Below are the code and all the weights of a small trained network. Each question names an input and a class and asks about switching units off, where a switched-off unit gives its printed mean instead of its output.

import numpy as np


def w(rows, s, z=0):
    codes = np.array(rows[::2]) - 128.0
    scale = np.full(codes.shape[1], s)
    scale[-1] = z or s
    return codes * scale


def f(y):
    return y / 2 * (1 + np.tanh(0.7978845608 * (y + 0.044715 * y**3)))


def log_softmax(a):
    a = a - a.max(-1, keepdims=True)
    return a - np.log(np.exp(a).sum(-1, keepdims=True))


def net(x, mask):
    res = np.array(x, float).reshape(1, 8) / 4 @ E
    y = f(res @ A[0][:, :-1].T + A[0][:, -1])
    res = res + np.where(mask, y, B[0][:, -1]) @ B[0][:, :-1]
    return log_softmax(res[-1] @ U[:, :-1].T + U[:, -1])


A, B = {}, {}
E = w([
[40,204,99,156,100,152,116,164,209,73],'x0',
[210,96,98,191,69,77,26,143,99,163],'x1',
[82,86,96,167,186,75,126,175,181,91],'x2',
[182,174,65,25,49,160,92,165,144,64],'x3',
[255,152,177,137,94,136,135,127,130,60],'x4',
[135,179,155,216,139,189,72,171,57,71],'x5',
[101,230,168,146,122,77,159,102,117,197],'x6',
[191,136,109,116,128,46,104,104,179,117],'x7',
],0.008)
A[0] = w([
[123,125,132,112,102,147,110,138,142,118,148],'neuron 0',
[115,145,108,167,154,116,90,121,86,118,11],'neuron 1',
[126,192,121,183,89,110,105,185,49,157,147],'neuron 2',
[34,182,173,152,164,111,185,122,212,100,184],'neuron 3',
[218,140,152,121,155,112,117,118,134,75,144],'neuron 4',
[112,144,124,121,139,116,139,126,115,132,177],'neuron 5',
[132,158,146,157,150,128,123,115,127,117,204],'neuron 6',
[93,123,141,138,138,118,153,137,175,110,156],'neuron 7',
[146,132,110,148,127,132,152,120,136,126,133],'neuron 8',
[94,114,125,183,182,128,118,145,122,77,85],'neuron 9',
[124,179,113,145,135,120,94,121,66,147,82],'neuron 10',
[119,204,88,43,82,194,104,147,157,38,124],'neuron 11',
[131,93,134,128,149,147,138,131,85,144,35],'neuron 12',
[95,134,137,134,115,140,137,149,127,158,49],'neuron 13',
[105,112,127,152,165,107,143,162,122,87,118],'neuron 14',
[126,108,141,159,144,130,138,116,145,145,136],'neuron 15',
[120,169,181,127,120,178,133,111,49,170,144],'neuron 16',
[99,111,124,178,166,138,130,126,134,77,153],'neuron 17',
[135,217,98,156,89,105,69,104,188,114,131],'neuron 18',
[106,183,169,116,139,180,123,96,47,165,161],'neuron 19',
[124,94,141,141,140,111,106,119,126,140,2],'neuron 20',
[105,128,79,30,148,76,147,134,126,142,146],'neuron 21',
[132,137,119,114,99,127,132,149,99,101,101],'neuron 22',
[247,141,157,116,150,101,126,126,119,66,115],'neuron 23',
[137,127,111,130,135,104,92,97,173,148,145],'neuron 24',
[192,110,138,122,114,124,130,155,100,123,85],'neuron 25',
[125,134,117,67,134,107,126,111,136,159,82],'neuron 26',
],0.015,0.0022)
B[0] = w([
[148,114,116,108,164,111,118,93,121,96,147],'neuron 0',
[116,131,134,113,123,150,93,176,148,143,161],'neuron 1',
[142,141,163,145,119,129,15,83,141,158,200],'neuron 2',
[44,149,153,140,130,120,159,64,30,164,241],'neuron 3',
[156,133,122,139,104,147,159,74,62,133,195],'neuron 4',
[118,122,137,126,111,130,138,124,119,143,140],'neuron 5',
[143,105,121,101,126,119,136,124,103,141,157],'neuron 6',
[106,159,135,129,134,146,133,120,90,151,170],'neuron 7',
[140,130,116,122,103,124,129,128,118,140,131],'neuron 8',
[122,101,111,103,157,120,82,193,136,145,191],'neuron 9',
[131,160,162,162,97,168,89,130,124,143,165],'neuron 10',
[98,157,6,123,214,194,183,138,159,66,251],'neuron 11',
[133,161,152,140,101,72,139,141,147,110,153],'neuron 12',
[151,125,131,115,136,118,116,102,89,116,145],'neuron 13',
[102,128,102,132,143,142,96,139,137,141,168],'neuron 14',
[115,127,110,125,121,135,100,127,107,95,154],'neuron 15',
[130,119,146,115,100,91,177,132,44,115,190],'neuron 16',
[98,125,109,120,153,90,70,165,126,119,183],'neuron 17',
[196,34,163,103,100,50,127,161,145,155,196],'neuron 18',
[130,100,166,142,111,70,181,129,62,109,192],'neuron 19',
[98,157,131,112,125,140,124,138,134,91,146],'neuron 20',
[109,125,143,108,126,115,186,91,210,200,190],'neuron 21',
[141,113,100,115,132,157,125,108,123,122,149],'neuron 22',
[141,135,125,147,113,166,162,34,58,120,215],'neuron 23',
[109,137,168,117,125,91,152,137,148,135,156],'neuron 24',
[93,169,145,142,145,121,127,79,118,101,173],'neuron 25',
[123,109,127,133,141,125,177,150,179,134,159],'neuron 26',
],0.022,0.018)
U = w([
[101,170,154,159,105,144,73,178,214,158,38],'0',
[175,36,170,105,65,83,123,169,254,185,213],'1',
[155,124,117,149,104,192,132,183,151,143,4],'2',
[77,131,98,102,156,127,212,90,117,128,206],'3',
[105,93,85,130,163,131,50,235,130,83,59],'4',
[146,129,22,120,186,224,98,114,181,83,64],'5',
[149,123,154,176,71,114,182,70,46,75,155],'6',
[94,124,153,179,115,119,51,101,66,178,192],'7',
],0.008,0.0022)

Each question gives the input, the list of numbers given to net, and the class t.
The units are the neurons (one row each of A and B). Each row of codes is followed by its name. A weight is (code - 128) times the scale printed after its matrix; where a second scale follows, it is the last column's (A, B and U).
mask holds one flag per neuron, in row order. A switched-off neuron (its flag False) gives its mean, the last column of its row in B, instead of its output. The means were averaged over made-up inputs and are rounded, as every weight is.
A unit's drop is (log p(t) with every unit on - log p(t) with that unit switched off) / (log p(t) with every unit on - log p(t) with every unit switched off).
The circuit of an input: a set's keep is (log p(t) with only the set's units on - log p(t) with every unit switched off) / (log p(t) with every unit on - log p(t) with every unit switched off). Starting from the 12 units with the biggest drops (on a tie, the unit counted first), units are removed one at a time, each time the one whose removal leaves the highest keep (on an exact tie, the one counted first), for as long as the keep stays at least 0.8.
units of the circuit, in order: the units of the circuit, biggest drop first
most important unit: the unit with the biggest drop
k most important neurons: the k neurons with the biggest drops, biggest first
drop of u: that unit's drop, to one decimal
input [-5,2,-6,3,-7,5,8,6], class 7: most important unit	neuron 2
input [3,-2,6,8,4,-2,2,1], class 5: 3 most important neurons	(neuron 11; neuron 19; neuron 16)
input [-5,2,5,-4,4,3,-4,-7], class 4: units of the circuit, in order	(neuron 3; neuron 9)
input [1,1,7,0,2,2,-8,7], class 5: 4 most important neurons	(neuron 3; neuron 19; neuron 16; neuron 9)
input [-1,4,6,0,0,0,-4,3], class 7: 4 most important neurons	(neuron 11; neuron 19; neuron 16; neuron 26)
input [-4,1,-3,8,7,-5,2,-5], class 3: 3 most important neurons	(neuron 11; neuron 23; neuron 2)
input [6,-5,6,-1,5,5,6,8], class 7: 2 most important neurons	(neuron 3; neuron 18)
input [-6,7,5,5,-5,6,-4,-5], class 0: 2 most important neurons	(neuron 3; neuron 23)
input [2,-4,2,-7,7,4,-8,-3], class 4: 3 most important neurons	(neuron 9; neuron 17; neuron 2)
input [0,3,-7,3,-7,1,4,-8], class 6: 2 most important neurons	(neuron 19; neuron 16)
input [4,-5,8,3,-7,5,-8,-7], class 4: 3 most important neurons	(neuron 9; neuron 17; neuron 23)
input [4,6,5,5,-5,4,-5,-5], class 4: 2 most important neurons	(neuron 23; neuron 9)
input [-2,8,-8,-2,-2,4,8,1], class 7: 2 most important neurons	(neuron 2; neuron 10)
input [7,0,1,0,2,2,3,-4], class 7: units of the circuit, in order	(neuron 2)
input [4,5,4,-2,2,4,4,-3], class 7: 2 most important neurons	(neuron 11; neuron 2)
input [3,5,-2,8,-8,3,1,8], class 1: drop of neuron 18	1.2
input [-7,8,7,2,-8,-4,-8,6], class 1: drop of neuron 3	0.2
input [3,1,-2,-7,-7,4,-1,-2], class 7: drop of neuron 26	0.0
